Below is a small trained network, with its code and all its weights. Each question gives an input and a class and asks what happens when units are switched off, that is, made to give their printed mean instead of their output.

import numpy as np


def w(rows, s, z=0):
    codes = np.array(rows[::2]) - 128.0
    scale = np.full(codes.shape[1], s)
    scale[-1] = z or s
    return codes * scale


def f(y):
    return y / 2 * (1 + np.tanh(0.7978845608 * (y + 0.044715 * y**3)))


def log_softmax(a):
    a = a - a.max(-1, keepdims=True)
    return a - np.log(np.exp(a).sum(-1, keepdims=True))


def net(x, mask):
    res = np.array(x, float).reshape(1, 8) / 4 @ E
    y = f(res @ A[0][:, :-1].T + A[0][:, -1])
    res = res + np.where(mask, y, B[0][:, -1]) @ B[0][:, :-1]
    return log_softmax(res[-1] @ U[:, :-1].T + U[:, -1])


A, B = {}, {}
E = w([
[92,138,86,118,92,212,186],'x0',
[224,122,211,162,54,134,53],'x1',
[147,140,55,73,165,69,156],'x2',
[171,138,53,76,152,88,200],'x3',
[199,133,142,155,79,130,120],'x4',
[89,180,91,116,3,222,107],'x5',
[184,180,120,101,53,163,125],'x6',
[101,131,118,98,60,198,84],'x7',
],0.0053)
A[0] = w([
[125,122,138,129,104,135,119,178],'neuron 1',
[157,148,131,104,84,153,127,229],'neuron 2',
[194,119,129,110,83,130,141,205],'neuron 3',
[51,138,103,130,75,213,133,246],'neuron 4',
[159,99,253,197,125,126,81,254],'neuron 5',
[188,166,141,107,44,145,93,245],'neuron 6',
],0.015,0.0021)
B[0] = w([
[129,131,158,165,93,162,87,145],'neuron 1',
[129,143,128,98,120,166,89,184],'neuron 2',
[145,140,123,119,157,118,98,184],'neuron 3',
[45,126,138,109,64,199,175,227],'neuron 4',
[147,70,188,250,103,92,137,254],'neuron 5',
[204,158,142,116,124,160,58,240],'neuron 6',
],0.02,0.0096)
U = w([
[46,141,133,84,44,200,152,106],'0',
[157,61,186,224,89,78,119,57],'1',
[133,127,60,71,235,2,178,253],'2',
[222,200,147,95,96,170,27,62],'3',
],0.0066,0.0037)

Each question gives the input, the list of numbers given to net, and the class t.
The units are the neurons (one row each of A and B). Each row of codes is followed by its name. A weight is (code - 128) times the scale printed after its matrix; where a second scale follows, it is the last column's (A, B and U).
mask holds one flag per neuron, in row order. A switched-off neuron (its flag False) gives its mean, the last column of its row in B, instead of its output. The means were averaged over made-up inputs and are rounded, as every weight is.
A unit's drop is (log p(t) with every unit on - log p(t) with that unit switched off) / (log p(t) with every unit on - log p(t) with every unit switched off).
The circuit of an input: a set's keep is (log p(t) with only the set's units on - log p(t) with every unit switched off) / (log p(t) with every unit on - log p(t) with every unit switched off). Starting from all 6 units, units are removed one at a time, each time the one whose removal leaves the highest keep (on an exact tie, the one counted first), for as long as the keep stays at least 0.8.
units of the circuit, in order: the units of the circuit, biggest drop first
top k neurons: the k neurons with the biggest drops, biggest first
drop when u is switched off: that unit's drop, to one decimal
input [5,8,-6,6,-5,7,-6,-2], class 0: units of the circuit, in order -> neuron 4
input [-1,1,6,-2,-6,-2,-3,4], class 2: units of the circuit, in order -> neuron 5; neuron 4; neuron 6
input [5,1,-5,5,2,2,2,-6], class 3: units of the circuit, in order -> neuron 5; neuron 4
input [-2,-1,2,-2,-2,4,-4,-5], class 2: top 2 neurons -> neuron 5; neuron 4
input [7,-7,4,3,6,-7,1,-8], class 2: units of the circuit, in order -> neuron 5; neuron 4
input [-4,7,7,8,-7,-4,1,2], class 2: top 2 neurons -> neuron 5; neuron 6
input [3,-1,6,8,6,-7,6,2], class 2: units of the circuit, in order -> neuron 6; neuron 5; neuron 4
input [-8,-5,-1,1,-7,-5,-8,5], class 2: units of the circuit, in order -> neuron 5; neuron 4
input [5,0,3,-2,-3,-4,1,-1], class 2: top 2 neurons -> neuron 5; neuron 4
input [-4,6,-7,-8,2,3,6,6], class 1: drop when neuron 1 is switched off -> 0.0
input [6,-7,-6,-2,-4,-3,5,-7], class 0: drop when neuron 5 is switched off -> 0.4
input [-7,-1,7,-1,2,8,-6,5], class 0: drop when neuron 3 is switched off -> 0.1
input [0,-6,4,-3,0,-6,4,-4], class 2: drop when neuron 4 is switched off -> 0.1
input [-3,1,0,7,8,5,-6,-2], class 3: units of the circuit, in order -> neuron 5
